Below is a small trained network, with its code and all its weights. Each question gives an input and a class and asks what happens when units are switched off, that is, made to give their printed mean instead of their output.

import numpy as np


def w(rows, s, z=0):
    codes = np.array(rows[::2]) - 128.0
    scale = np.full(codes.shape[1], s)
    scale[-1] = z or s
    return codes * scale


def f(y):
    return np.maximum(y, 0)


def log_softmax(a):
    a = a - a.max(-1, keepdims=True)
    return a - np.log(np.exp(a).sum(-1, keepdims=True))


def net(x, mask):
    res = np.array(x, float).reshape(1, 3) / 4 @ E
    y = f(res @ A[0][:, :-1].T + A[0][:, -1])
    res = res + np.where(mask, y, B[0][:, -1]) @ B[0][:, :-1]
    return log_softmax(res[-1] @ U[:, :-1].T + U[:, -1])


A, B = {}, {}
E = w([
[116,137,7],'x0',
[68,201,128],'x1',
[192,188,109],'x2',
],0.014)
A[0] = w([
[44,226,75,90],'N1',
[102,121,36,125],'N2',
[212,242,115,102],'N3',
[88,103,66,114],'N4',
[189,22,108,70],'N5',
[198,77,111,144],'N6',
[152,237,123,111],'N7',
[66,77,145,95],'N8',
[110,113,112,2],'N9',
[190,45,101,69],'N10',
[36,92,143,116],'N11',
[40,180,131,85],'N12',
[54,120,129,132],'N13',
[184,160,98,116],'N14',
[189,49,100,116],'N15',
[161,164,210,132],'N16',
[177,178,124,89],'N17',
[91,171,179,109],'N18',
[120,107,197,111],'N19',
[124,108,30,102],'N20',
[169,69,251,134],'N21',
[156,81,70,119],'N22',
[96,178,106,130],'N23',
[216,58,108,118],'N24',
[121,143,56,92],'N25',
[146,118,59,138],'N26',
[156,71,59,139],'N27',
[53,56,115,155],'N28',
[57,70,116,111],'N29',
[212,122,97,69],'N30',
[64,63,120,96],'N31',
[67,231,105,94],'N32',
[81,87,130,116],'N33',
],0.013,0.0061)
B[0] = w([
[40,137,185,218],'N1',
[220,193,190,203],'N2',
[173,37,43,209],'N3',
[165,183,117,179],'N4',
[2,119,137,206],'N5',
[83,92,94,197],'N6',
[130,34,56,191],'N7',
[196,59,124,171],'N8',
[139,120,94,129],'N9',
[22,70,128,193],'N10',
[166,67,107,182],'N11',
[73,70,183,184],'N12',
[124,86,81,170],'N13',
[131,83,58,173],'N14',
[47,109,132,200],'N15',
[204,184,167,199],'N16',
[164,105,42,162],'N17',
[79,156,197,169],'N18',
[167,213,142,185],'N19',
[202,188,187,200],'N20',
[187,208,189,254],'N21',
[138,189,214,179],'N22',
[104,135,141,173],'N23',
[45,133,102,211],'N24',
[207,215,172,181],'N25',
[167,193,187,186],'N26',
[142,212,211,192],'N27',
[180,82,58,192],'N28',
[190,84,64,175],'N29',
[105,21,59,175],'N30',
[156,77,82,173],'N31',
[38,108,168,205],'N32',
[182,72,116,161],'N33',
],0.0092,0.014)
U = w([
[224,204,166,34],'0',
[253,17,44,28],'1',
[91,114,170,253],'2',
],0.014,0.0013)

Each question gives the input, the list of numbers given to net, and the class t.
The units are the neurons (one row each of A and B). Each row of codes is followed by its name. A weight is (code - 128) times the scale printed after its matrix; where a second scale follows, it is the last column's (A, B and U).
mask holds one flag per neuron, in row order. A switched-off neuron (its flag False) gives its mean, the last column of its row in B, instead of its output. The means were averaged over made-up inputs and are rounded, as every weight is.
A unit's drop is (log p(t) with every unit on - log p(t) with that unit switched off) / (log p(t) with every unit on - log p(t) with every unit switched off).
The circuit of an input: a set's keep is (log p(t) with only the set's units on - log p(t) with every unit switched off) / (log p(t) with every unit on - log p(t) with every unit switched off). Starting from the 12 units with the biggest drops (on a tie, the unit counted first), units are removed one at a time, each time the one whose removal leaves the highest keep (on an exact tie, the one counted first), for as long as the keep stays at least 0.8.
circuit, biggest first: the units of the circuit, biggest drop first
k most important neurons: the k neurons with the biggest drops, biggest first
drop of u: that unit's drop, to one decimal
input [-7,6,-7], class 0: circuit, biggest first => [N21]
input [7,7,-6], class 0: 3 most important neurons => [N2, N25, N20]
input [-5,5,-5], class 0: 2 most important neurons => [N3, N18]
input [-6,-5,-4], class 0: 2 most important neurons => [N21, N19]
input [1,5,4], class 2: 2 most important neurons => [N1, N32]
input [8,3,-8], class 0: 2 most important neurons => [N2, N20]
input [6,-6,-3], class 0: 3 most important neurons => [N20, N2, N27]
input [4,1,-5], class 1: 2 most important neurons => [N21, N28]
input [1,5,6], class 1: 2 most important neurons => [N3, N7]
input [4,-4,1], class 0: drop of N27 => 0.2
input [-1,6,5], class 2: drop of N32 => 1.1
input [3,7,5], class 2: drop of N1 => 1.8
